Below are the code and all the weights of a small trained network. Each question names an input and a class and asks about switching units off, where a switched-off unit gives its printed mean instead of its output.

import numpy as np


def w(rows, s, z=0):
    codes = np.array(rows[::2]) - 128.0
    scale = np.full(codes.shape[1], s)
    scale[-1] = z or s
    return codes * scale


def norm(h):
    return h / np.sqrt((h * h).mean(-1, keepdims=True) + 1e-5)


def f(y):
    return np.maximum(y, 0)


def log_softmax(a):
    a = a - a.max(-1, keepdims=True)
    return a - np.log(np.exp(a).sum(-1, keepdims=True))


def net(x, mask):
    res = np.array(x, float).reshape(1, 5) / 4 @ E
    u = 0
    for l in range(2):
        y = f(norm(res) @ A[l][:, :-1].T + A[l][:, -1])
        res = res + np.where(mask[u : u + 14], y, B[l][:, -1]) @ B[l][:, :-1]
        u += 14
    return log_softmax(norm(res)[-1] @ U[:, :-1].T + U[:, -1])


A, B = {}, {}
E = w([
[61,137,133,199,235,191,151],'x0',
[86,114,172,145,64,28,116],'x1',
[237,207,128,130,68,132,210],'x2',
[125,118,207,25,82,151,153],'x3',
[143,233,83,102,2,221,142],'x4',
],0.0086)
A[0] = w([
[115,103,127,102,56,84,43,132],'L0N1',
[152,90,146,145,121,48,148,82],'L0N2',
[132,151,128,115,82,58,192,141],'L0N3',
[122,171,116,98,98,126,67,63],'L0N4',
[123,91,112,89,62,85,40,128],'L0N5',
[107,152,121,253,175,126,130,134],'L0N6',
[72,133,134,107,132,171,107,122],'L0N7',
[128,179,94,70,124,224,135,125],'L0N8',
[149,120,97,115,59,80,154,106],'L0N9',
[118,140,104,68,108,207,146,110],'L0N10',
[199,139,100,102,165,108,158,112],'L0N11',
[158,215,56,121,24,103,158,147],'L0N12',
[116,136,92,128,136,114,134,6],'L0N13',
[48,115,177,115,102,139,113,126],'L0N14',
],0.014,0.017)
B[0] = w([
[79,124,33,86,155,111,177,200],'L0N1',
[66,55,113,99,129,107,138,158],'L0N2',
[145,163,178,49,104,124,111,190],'L0N3',
[111,69,87,50,129,86,204,137],'L0N4',
[140,95,15,121,113,110,159,201],'L0N5',
[198,96,61,124,107,59,105,196],'L0N6',
[91,138,162,117,164,151,144,159],'L0N7',
[100,40,99,36,120,153,157,208],'L0N8',
[144,200,167,105,103,160,132,169],'L0N9',
[81,72,118,58,189,133,172,182],'L0N10',
[180,173,189,110,128,111,177,156],'L0N11',
[136,186,159,231,102,118,102,247],'L0N12',
[112,155,56,150,85,1,106,128],'L0N13',
[85,174,184,117,142,128,85,173],'L0N14',
],0.014,0.013)
A[1] = w([
[159,95,106,126,211,190,134,102],'L1N1',
[146,159,109,113,41,147,152,53],'L1N2',
[142,142,117,110,73,123,158,25],'L1N3',
[129,106,146,133,226,80,143,125],'L1N4',
[33,70,180,138,165,122,38,211],'L1N5',
[103,114,63,193,168,171,112,183],'L1N6',
[80,124,216,161,161,110,118,7],'L1N7',
[150,82,72,174,200,103,90,175],'L1N8',
[166,161,91,85,76,70,183,60],'L1N9',
[123,100,50,186,56,153,114,2],'L1N10',
[65,126,220,149,145,152,90,81],'L1N11',
[126,134,90,175,73,235,144,103],'L1N12',
[129,124,217,94,74,160,132,105],'L1N13',
[64,116,52,249,133,144,71,68],'L1N14',
],0.014,0.0076)
B[1] = w([
[159,61,127,72,114,76,185,185],'L1N1',
[138,104,68,222,173,94,58,188],'L1N2',
[107,67,115,168,137,122,79,156],'L1N3',
[206,116,103,141,70,111,97,209],'L1N4',
[147,151,172,205,127,197,41,239],'L1N5',
[125,65,72,117,136,36,81,201],'L1N6',
[190,117,184,94,162,221,138,142],'L1N7',
[156,124,66,194,85,83,19,254],'L1N8',
[117,50,135,147,176,121,101,239],'L1N9',
[230,93,87,215,124,76,70,155],'L1N10',
[102,107,176,130,167,214,87,155],'L1N11',
[96,38,57,96,191,134,72,162],'L1N12',
[145,126,132,204,160,115,91,194],'L1N13',
[213,47,41,65,15,6,100,173],'L1N14',
],0.013,0.0087)
U = w([
[207,244,213,218,76,98,122,116],'0',
[143,64,34,153,107,44,56,159],'1',
[127,90,199,131,176,244,106,119],'2',
[15,189,142,139,114,157,108,3],'3',
[72,71,88,6,134,91,253,184],'4',
],0.02,0.014)

Each question gives the input, the list of numbers given to net, and the class t.
The units are the neurons (one row each of A and B). Each row of codes is followed by its name. A weight is (code - 128) times the scale printed after its matrix; where a second scale follows, it is the last column's (A, B and U).
mask holds one flag per neuron, layer by layer. A switched-off neuron (its flag False) gives its mean, the last column of its row in B, instead of its output. The means were averaged over made-up inputs and are rounded, as every weight is.
A unit's drop is (log p(t) with every unit on - log p(t) with that unit switched off) / (log p(t) with every unit on - log p(t) with every unit switched off).
The circuit of an input: a set's keep is (log p(t) with only the set's units on - log p(t) with every unit switched off) / (log p(t) with every unit on - log p(t) with every unit switched off). Starting from the 12 units with the biggest drops (on a tie, the unit counted first), units are removed one at a time, each time the one whose removal leaves the highest keep (on an exact tie, the one counted first), for as long as the keep stays at least 0.8.
circuit, biggest first: the units of the circuit, biggest drop first
unit that matters most: the unit with the biggest drop
top k neurons in layer l: the k neurons of layer l with the biggest drops, biggest first
drop of u: that unit's drop, to one decimal
input [1,-1,-3,2,3], class 4: unit that matters most	L0N8
input [-5,-6,4,2,-6], class 0: circuit, biggest first	L0N11; L0N8; L0N5
input [-2,-7,8,-4,-1], class 0: circuit, biggest first	L0N11; L0N12
input [-4,0,7,6,4], class 0: top 4 neurons in layer 0	L0N12; L0N3; L0N9; L0N5
input [-6,-4,1,2,-5], class 4: top 2 neurons in layer 1	L1N8; L1N5
input [-1,8,7,7,6], class 0: top 2 neurons in layer 0	L0N12; L0N3
input [-1,-4,-2,2,-1], class 4: top 4 neurons in layer 0	L0N12; L0N8; L0N10; L0N14
input [8,1,-1,4,0], class 2: top 2 neurons in layer 0	L0N5; L0N14
input [-6,8,6,5,4], class 0: top 4 neurons in layer 0	L0N12; L0N3; L0N9; L0N8
input [-5,-8,7,5,8], class 2: top 2 neurons in layer 0	L0N6; L0N5
input [1,-4,0,3,5], class 4: top 2 neurons in layer 0	L0N8; L0N10
input [-2,-6,-2,3,-2], class 4: drop of L0N12	0.4
input [5,-2,-6,5,-5], class 2: drop of L0N5	0.2
input [-5,0,6,1,2], class 0: unit that matters most	L0N12
input [2,-8,7,7,5], class 4: drop of L0N8	0.9
input [-1,-7,1,-3,3], class 4: top 2 neurons in layer 0	L0N10; L0N8
